Below is a small trained network, with its code and all its weights. Each question gives an input and a target symbol and asks what happens when units are switched off, that is, made to give their printed mean instead of their output.

import numpy as np


def w(rows, s, z=0):
    codes = np.array(rows[::2]) - 128.0
    scale = np.full(codes.shape[1], s)
    scale[-1] = z or s
    return codes * scale


def softmax(a):
    e = np.exp(a - a.max(-1, keepdims=True))
    return e / e.sum(-1, keepdims=True)


def log_softmax(a):
    a = a - a.max(-1, keepdims=True)
    return a - np.log(np.exp(a).sum(-1, keepdims=True))


def net(x, mask):
    ids = ['ΘΞΨαγδεζηλμπστφω'.index(c) for c in x.split()]
    T = len(ids)
    res = E[ids] + P[:T]
    u = 0
    for l in range(2):
        r = res
        for j in range(3):
            rows = slice(2 * j, 2 * j + 2)
            q, k, v = (r @ M[l][rows].T for M in (Q, K, V))
            z = softmax(np.where(np.tri(T) > 0, q @ k.T / 2**0.5, -1e9)) @ v
            o = O[l][rows]
            res = res + np.where(mask[u + j], z, o[:, -1]) @ o[:, :-1]
        u += 3
    return log_softmax(res[-1] @ U[:, :-1].T + U[:, -1])


Q, K, V, O = {}, {}, {}, {}
E = w([
[117,204,186,157],'Θ',
[82,92,85,132],'Ξ',
[163,117,126,109],'Ψ',
[233,121,138,201],'α',
[63,69,110,63],'γ',
[103,166,223,182],'δ',
[197,82,82,50],'ε',
[168,156,129,177],'ζ',
[148,151,89,72],'η',
[170,175,110,228],'λ',
[76,151,134,87],'μ',
[184,89,137,83],'π',
[137,2,103,80],'σ',
[19,151,124,135],'τ',
[209,122,243,127],'φ',
[243,189,190,62],'ω',
],0.02)
P = w([
[49,143,125,159],'0',
[70,91,63,169],'1',
[55,86,116,89],'2',
[70,79,82,197],'3',
[32,110,121,89],'4',
[76,96,104,152],'5',
[97,103,87,139],'6',
[22,218,150,43],'7',
[49,50,51,174],'8',
[51,23,38,186],'9',
[4,76,84,68],'10',
[69,26,24,245],'11',
[75,16,12,211],'12',
],0.0029)
Q[0] = w([
[141,88,60,105],'L0H0',
[45,205,4,162],'L0H0',
[163,177,163,144],'L0H1',
[95,133,135,170],'L0H1',
[176,168,93,168],'L0H2',
[122,106,135,144],'L0H2',
],0.014)
K[0] = w([
[138,154,11,100],'L0H0',
[1,211,88,225],'L0H0',
[206,158,190,119],'L0H1',
[193,105,158,243],'L0H1',
[77,235,169,146],'L0H2',
[106,107,155,46],'L0H2',
],0.0088)
V[0] = w([
[66,182,64,116],'L0H0',
[137,177,158,204],'L0H0',
[154,118,30,39],'L0H1',
[126,114,141,34],'L0H1',
[165,2,132,184],'L0H2',
[154,156,146,183],'L0H2',
],0.0097)
O[0] = w([
[157,42,111,42,179],'L0H0',
[194,82,145,18,231],'L0H0',
[174,184,100,122,58],'L0H1',
[251,2,142,117,3],'L0H1',
[135,41,126,196,120],'L0H2',
[205,243,121,183,204],'L0H2',
],0.008,0.0038)
Q[1] = w([
[107,116,149,19],'L1H0',
[205,179,116,254],'L1H0',
[200,163,34,158],'L1H1',
[163,85,146,182],'L1H1',
[102,36,72,106],'L1H2',
[37,184,94,190],'L1H2',
],0.0096)
K[1] = w([
[209,69,89,69],'L1H0',
[179,159,171,202],'L1H0',
[128,254,15,150],'L1H1',
[157,210,123,122],'L1H1',
[79,154,79,122],'L1H2',
[88,62,109,91],'L1H2',
],0.0096)
V[1] = w([
[140,102,16,80],'L1H0',
[115,254,123,92],'L1H0',
[159,203,57,120],'L1H1',
[52,23,194,158],'L1H1',
[104,186,50,91],'L1H2',
[67,89,113,164],'L1H2',
],0.0081)
O[1] = w([
[230,89,87,60,74],'L1H0',
[125,91,99,195,249],'L1H0',
[88,98,58,180,230],'L1H1',
[74,191,165,52,1],'L1H1',
[38,233,82,24,150],'L1H2',
[3,31,26,139,133],'L1H2',
],0.0039,0.0056)
U = w([
[130,199,172,86,140],'Θ',
[108,70,46,94,42],'Ξ',
[144,76,133,130,40],'Ψ',
[151,103,149,133,32],'α',
[145,46,135,61,86],'γ',
[85,131,202,130,43],'δ',
[171,150,97,100,17],'ε',
[153,127,129,126,76],'ζ',
[229,123,23,77,142],'η',
[139,194,13,172,147],'λ',
[126,138,92,80,146],'μ',
[181,66,87,182,255],'π',
[107,3,93,175,69],'σ',
[50,115,56,116,250],'τ',
[147,56,211,181,138],'φ',
[235,146,140,142,33],'ω',
],0.0083,0.0049)

Each question gives the input, a string of symbols that net reads in full, and the target symbol t.
The units are the heads (2 rows each of Q, K, V and O). Each row of codes is followed by its name. A weight is (code - 128) times the scale printed after its matrix; where a second scale follows, it is the last column's (O and U).
mask holds one flag per head, layer by layer. A switched-off head (its flag False) gives its mean, the last column of its rows in O, instead of its output. The means were averaged over made-up inputs and are rounded, as every weight is.
A unit's drop is (log p(t) with every unit on - log p(t) with that unit switched off) / (log p(t) with every unit on - log p(t) with every unit switched off).
The circuit of an input: a set's keep is (log p(t) with only the set's units on - log p(t) with every unit switched off) / (log p(t) with every unit on - log p(t) with every unit switched off). Starting from all 6 units, units are removed one at a time, each time the one whose removal leaves the highest keep (on an exact tie, the one counted first), for as long as the keep stays at least 0.8.
units of the circuit, in order: the units of the circuit, biggest drop first
most important unit: the unit with the biggest drop
heads that matter: for each layer, one digit per head in row order, 1 if its drop is at least 0.15 and else 0, layers parted by /
input η η Ψ, target η: most important unit -> L0H1
input ω η γ γ η Ψ, target η: heads that matter -> 011 / 101
input λ λ λ λ Θ λ ε τ λ λ α, target λ: units of the circuit, in order -> L0H0; L0H2
input π Ξ γ φ γ π, target φ: units of the circuit, in order -> L0H0; L0H1; L1H2; L1H0
input λ λ π λ φ ω, target ω: heads that matter -> 011 / 001
input Ψ η φ γ φ, target φ: heads that matter -> 110 / 001
input τ α λ λ ζ γ Ψ ζ λ Ξ π δ, target δ: units of the circuit, in order -> L1H1; L0H1; L0H0; L1H0
input ω λ ζ, target ω: heads that matter -> 011 / 001
input π ε λ η π π Ψ, target π: units of the circuit, in order -> L0H1; L0H0; L0H2; L1H1
input λ λ λ φ α σ Ψ, target σ: units of the circuit, in order -> L0H2; L1H2; L0H0
input μ λ λ η λ π λ φ α α λ Ψ δ, target δ: heads that matter -> 110 / 100
input Θ π λ λ λ π, target π: units of the circuit, in order -> L0H0; L0H2; L1H1; L0H1
input ε π λ ε γ η Θ, target Θ: units of the circuit, in order -> L1H1; L0H2
input ε Θ λ Ψ, target λ: units of the circuit, in order -> L0H0
input λ ω ζ, target ω: units of the circuit, in order -> L1H2; L0H1; L0H2
input δ λ τ π η, target η: heads that matter -> 110 / 100
input λ λ λ λ λ η γ λ η π λ ε, target π: heads that matter -> 111 / 110
input π Ψ η η τ π ω τ γ, target γ: heads that matter -> 011 / 110
input λ τ γ π ω, target ω: heads that matter -> 110 / 001
input λ τ η ζ η λ Ψ λ φ γ, target γ: most important unit -> L0H2
input μ τ λ λ τ ζ λ π τ λ, target τ: heads that matter -> 110 / 001
